Below are the code and all the weights of a small trained network. Each question names an input and a class and asks about switching units off, where a switched-off unit gives its printed mean instead of its output.

import numpy as np


def w(rows, s, z=0):
    codes = np.array(rows[::2]) - 128.0
    scale = np.full(codes.shape[1], s)
    scale[-1] = z or s
    return codes * scale


def norm(h):
    return h / np.sqrt((h * h).mean(-1, keepdims=True) + 1e-5)


def f(y):
    return np.maximum(y, 0)


def log_softmax(a):
    a = a - a.max(-1, keepdims=True)
    return a - np.log(np.exp(a).sum(-1, keepdims=True))


def net(x, mask):
    res = np.array(x, float).reshape(1, 2) / 4 @ E
    u = 0
    for l in range(4):
        y = f(norm(res) @ A[l][:, :-1].T + A[l][:, -1])
        res = res + np.where(mask[u : u + 8], y, B[l][:, -1]) @ B[l][:, :-1]
        u += 8
    return log_softmax(norm(res)[-1] @ U[:, :-1].T + U[:, -1])


A, B = {}, {}
E = w([
[88,238,115,220],'x0',
[22,8,254,173],'x1',
],0.0064)
A[0] = w([
[133,156,179,118,1],'L0N1',
[150,110,162,12,36],'L0N2',
[129,156,138,167,88],'L0N3',
[118,140,85,123,73],'L0N4',
[200,128,34,62,3],'L0N5',
[95,91,192,154,224],'L0N6',
[152,101,92,185,20],'L0N7',
[42,196,95,226,170],'L0N8',
],0.011,0.0028)
B[0] = w([
[111,98,127,164,128],'L0N1',
[56,72,150,204,192],'L0N2',
[67,133,145,103,158],'L0N3',
[231,160,110,125,151],'L0N4',
[61,86,48,28,236],'L0N5',
[164,99,237,66,243],'L0N6',
[106,168,100,148,128],'L0N7',
[27,163,187,254,254],'L0N8',
],0.0083,0.007)
A[1] = w([
[142,88,107,94,187],'L1N1',
[114,119,118,173,128],'L1N2',
[183,81,107,51,253],'L1N3',
[158,164,148,24,60],'L1N4',
[134,177,186,122,201],'L1N5',
[149,82,110,33,204],'L1N6',
[161,119,205,135,115],'L1N7',
[8,157,125,119,211],'L1N8',
],0.012,0.0043)
B[1] = w([
[105,162,117,99,188],'L1N1',
[126,132,107,104,153],'L1N2',
[90,144,126,89,228],'L1N3',
[46,88,101,108,151],'L1N4',
[159,47,116,103,192],'L1N5',
[69,145,72,46,232],'L1N6',
[148,70,189,128,192],'L1N7',
[248,96,85,101,254],'L1N8',
],0.012,0.0086)
A[2] = w([
[49,120,185,134,71],'L2N1',
[167,140,72,73,75],'L2N2',
[40,127,62,134,3],'L2N3',
[114,130,161,182,94],'L2N4',
[101,143,143,5,155],'L2N5',
[51,107,194,128,108],'L2N6',
[103,58,115,122,107],'L2N7',
[131,110,138,89,125],'L2N8',
],0.016,0.0043)
B[2] = w([
[129,175,205,107,169],'L2N1',
[142,207,129,93,185],'L2N2',
[158,165,86,88,161],'L2N3',
[155,98,134,144,153],'L2N4',
[9,141,113,143,249],'L2N5',
[162,222,201,148,191],'L2N6',
[138,104,123,133,182],'L2N7',
[115,104,103,148,174],'L2N8',
],0.013)
A[3] = w([
[101,141,147,68,111],'L3N1',
[158,69,152,87,212],'L3N2',
[218,173,160,108,82],'L3N3',
[137,134,55,85,180],'L3N4',
[141,126,111,146,36],'L3N5',
[151,102,86,177,26],'L3N6',
[113,112,106,142,2],'L3N7',
[113,253,165,140,164],'L3N8',
],0.019,0.0033)
B[3] = w([
[42,148,93,154,244],'L3N1',
[111,112,44,113,190],'L3N2',
[210,104,164,183,202],'L3N3',
[216,248,75,72,255],'L3N4',
[128,154,105,144,135],'L3N5',
[39,149,51,150,148],'L3N6',
[84,149,150,158,128],'L3N7',
[135,25,175,81,238],'L3N8',
],0.012,0.008)
U = w([
[115,51,63,133,56],'0',
[112,113,111,146,2],'1',
[12,95,202,80,122],'2',
[151,105,61,252,116],'3',
[181,72,216,180,193],'4',
[238,171,67,135,142],'5',
[73,181,46,57,202],'6',
],0.026,0.0086)

Each question gives the input, the list of numbers given to net, and the class t.
The units are the neurons (one row each of A and B). Each row of codes is followed by its name. A weight is (code - 128) times the scale printed after its matrix; where a second scale follows, it is the last column's (A, B and U).
mask holds one flag per neuron, layer by layer. A switched-off neuron (its flag False) gives its mean, the last column of its row in B, instead of its output. The means were averaged over made-up inputs and are rounded, as every weight is.
A unit's drop is (log p(t) with every unit on - log p(t) with that unit switched off) / (log p(t) with every unit on - log p(t) with every unit switched off).
most important unit: the unit with the biggest drop
top k neurons: the k neurons with the biggest drops, biggest first
top k neurons in layer l: the k neurons of layer l with the biggest drops, biggest first
drop when u is switched off: that unit's drop, to one decimal
input [-1,2], class 2: most important unit => L0N8
input [8,-4], class 3: top 3 neurons => [L1N6; L0N8; L0N5]
input [7,-5], class 5: top 2 neurons in layer 2 => [L2N5; L2N6]
input [0,0], class 0: top 4 neurons => [L0N5; L0N6; L0N8; L0N2]
input [6,1], class 4: top 2 neurons in layer 0 => [L0N8; L0N5]
input [2,0], class 3: top 3 neurons => [L1N8; L0N8; L0N6]
input [2,-1], class 3: top 4 neurons => [L1N6; L0N8; L0N5; L2N6]
input [8,0], class 3: top 2 neurons in layer 1 => [L1N8; L1N3]
input [-8,1], class 2: top 4 neurons => [L1N8; L0N5; L0N2; L3N4]
input [6,-4], class 5: top 3 neurons in layer 2 => [L2N5; L2N6; L2N1]
input [2,-4], class 5: top 3 neurons => [L0N6; L1N6; L2N5]
input [7,-4], class 3: top 3 neurons in layer 1 => [L1N6; L1N3; L1N1]
input [4,-1], class 3: top 3 neurons => [L1N8; L0N8; L1N6]
input [8,-1], class 3: top 3 neurons => [L1N8; L0N8; L2N6]
input [2,3], class 4: most important unit => L0N6
input [-3,1], class 2: top 3 neurons => [L0N8; L0N5; L1N8]
input [5,-1], class 3: top 4 neurons => [L1N8; L0N8; L1N6; L2N6]
input [4,-2], class 3: top 4 neurons => [L1N6; L0N8; L0N5; L2N6]
input [8,-3], class 3: top 3 neurons => [L0N8; L1N6; L2N6]
input [5,-7], class 5: top 2 neurons => [L2N5; L1N6]
input [2,4], class 4: top neuron in layer 2 => [L2N5]
input [4,2], class 4: drop when L0N8 is switched off => 0.2
input [7,4], class 4: drop when L3N3 is switched off => 0.0
input [8,-8], class 5: drop when L2N5 is switched off => 0.3
